Below are the code and all the weights of a small trained network. Each question names an input and a class and asks about switching units off, where a switched-off unit gives its printed mean instead of its output.

import numpy as np


def w(rows, s, z=0):
    codes = np.array(rows[::2]) - 128.0
    scale = np.full(codes.shape[1], s)
    scale[-1] = z or s
    return codes * scale


def f(y):
    return y / 2 * (1 + np.tanh(0.7978845608 * (y + 0.044715 * y**3)))


def log_softmax(a):
    a = a - a.max(-1, keepdims=True)
    return a - np.log(np.exp(a).sum(-1, keepdims=True))


def net(x, mask):
    res = np.array(x, float).reshape(1, 8) / 4 @ E
    y = f(res @ A[0][:, :-1].T + A[0][:, -1])
    res = res + np.where(mask, y, B[0][:, -1]) @ B[0][:, :-1]
    return log_softmax(res[-1] @ U[:, :-1].T + U[:, -1])


A, B = {}, {}
E = w([
[214,60,93,72,40,211,106,101,89,107,128,63],'x0',
[60,152,147,115,129,97,150,111,165,214,78,140],'x1',
[201,88,247,178,181,171,129,132,111,103,195,167],'x2',
[148,129,178,47,245,151,123,201,172,131,149,175],'x3',
[89,58,102,75,217,125,83,119,125,149,186,161],'x4',
[125,105,82,27,197,162,195,88,69,215,79,167],'x5',
[196,78,157,62,79,2,207,158,80,83,67,89],'x6',
[133,87,147,231,175,219,119,154,171,122,47,68],'x7',
],0.0082)
A[0] = w([
[80,177,138,186,152,112,151,110,174,193,134,160,161],'N0',
[156,114,181,155,65,68,153,116,139,77,134,72,252],'N1',
[186,102,165,72,135,118,163,127,139,114,188,111,169],'N2',
[162,105,81,170,110,199,105,97,135,101,148,101,129],'N3',
[92,123,154,106,186,120,149,114,101,173,121,198,205],'N4',
[139,156,137,163,117,106,175,154,102,108,82,87,131],'N5',
[98,144,79,144,110,78,91,104,133,98,244,156,115],'N6',
[119,83,199,173,159,131,76,103,176,140,170,141,135],'N7',
],0.011,0.0035)
B[0] = w([
[200,187,200,176,161,136,111,97,106,179,163,108,227],'N0',
[50,142,148,184,89,67,116,182,96,61,135,140,252],'N1',
[98,170,169,137,161,165,69,142,105,185,159,179,207],'N2',
[104,185,196,175,136,154,80,166,127,131,160,109,225],'N3',
[175,171,207,149,210,101,69,181,125,32,159,155,245],'N4',
[135,67,112,122,94,104,126,159,119,56,123,103,192],'N5',
[65,73,108,129,144,91,164,195,157,3,82,133,217],'N6',
[71,99,86,121,103,141,202,138,119,149,138,115,229],'N7',
],0.011,0.012)
U = w([
[109,105,76,142,99,83,158,116,120,126,92,109,133],'0',
[136,155,176,194,163,126,73,144,93,124,154,147,210],'1',
[167,159,152,151,120,158,98,44,79,245,157,105,23],'2',
[160,142,84,45,149,84,120,96,120,163,68,145,3],'3',
],0.011,0.003)

Each question gives the input, the list of numbers given to net, and the class t.
The units are the neurons (one row each of A and B). Each row of codes is followed by its name. A weight is (code - 128) times the scale printed after its matrix; where a second scale follows, it is the last column's (A, B and U).
mask holds one flag per neuron, in row order. A switched-off neuron (its flag False) gives its mean, the last column of its row in B, instead of its output. The means were averaged over made-up inputs and are rounded, as every weight is.
A unit's drop is (log p(t) with every unit on - log p(t) with that unit switched off) / (log p(t) with every unit on - log p(t) with every unit switched off).
The circuit of an input: a set's keep is (log p(t) with only the set's units on - log p(t) with every unit switched off) / (log p(t) with every unit on - log p(t) with every unit switched off). Starting from all 8 units, units are removed one at a time, each time the one whose removal leaves the highest keep (on an exact tie, the one counted first), for as long as the keep stays at least 0.8.
circuit, biggest first: the units of the circuit, biggest drop first
top k neurons: the k neurons with the biggest drops, biggest first
drop when u is switched off: that unit's drop, to one decimal
input [4,7,-2,-7,3,-2,1,3], class 0: circuit, biggest first -> (N4)
input [-5,3,6,-3,-6,3,8,5], class 0: circuit, biggest first -> (N5, N4)
input [7,-1,-5,-1,-1,4,1,-8], class 3: circuit, biggest first -> (N1, N3)
input [0,6,6,-8,8,-8,2,5], class 0: circuit, biggest first -> (N7, N4)
input [7,8,-5,0,2,4,-4,1], class 2: circuit, biggest first -> (N6, N1)
input [1,3,6,-6,-2,-2,-7,6], class 2: top 2 neurons -> (N4, N6)
input [-3,-7,2,-6,-2,-4,3,-8], class 0: top 2 neurons -> (N6, N4)
input [-6,4,1,-8,3,-6,2,0], class 0: top 2 neurons -> (N4, N3)
input [8,3,-6,1,8,4,4,-1], class 3: top 2 neurons -> (N0, N3)
input [8,7,-3,-8,-2,-6,-4,-4], class 0: top 2 neurons -> (N4, N0)
input [3,8,1,3,-4,0,6,-1], class 0: top 4 neurons -> (N4, N0, N3, N5)
input [5,-5,-2,3,-8,4,8,6], class 0: top 2 neurons -> (N4, N5)
input [7,6,-2,-1,2,1,-1,2], class 2: drop when N1 is switched off -> 0.2
input [-2,8,-4,1,-4,-4,-2,0], class 2: top neuron -> (N4)
input [-6,-8,1,-7,7,-7,1,5], class 0: drop when N4 is switched off -> 0.3
input [-3,8,-7,-8,-4,1,-8,5], class 2: drop when N7 is switched off -> 0.0
input [0,-8,-8,5,-6,-8,-4,-8], class 0: drop when N6 is switched off -> 0.2
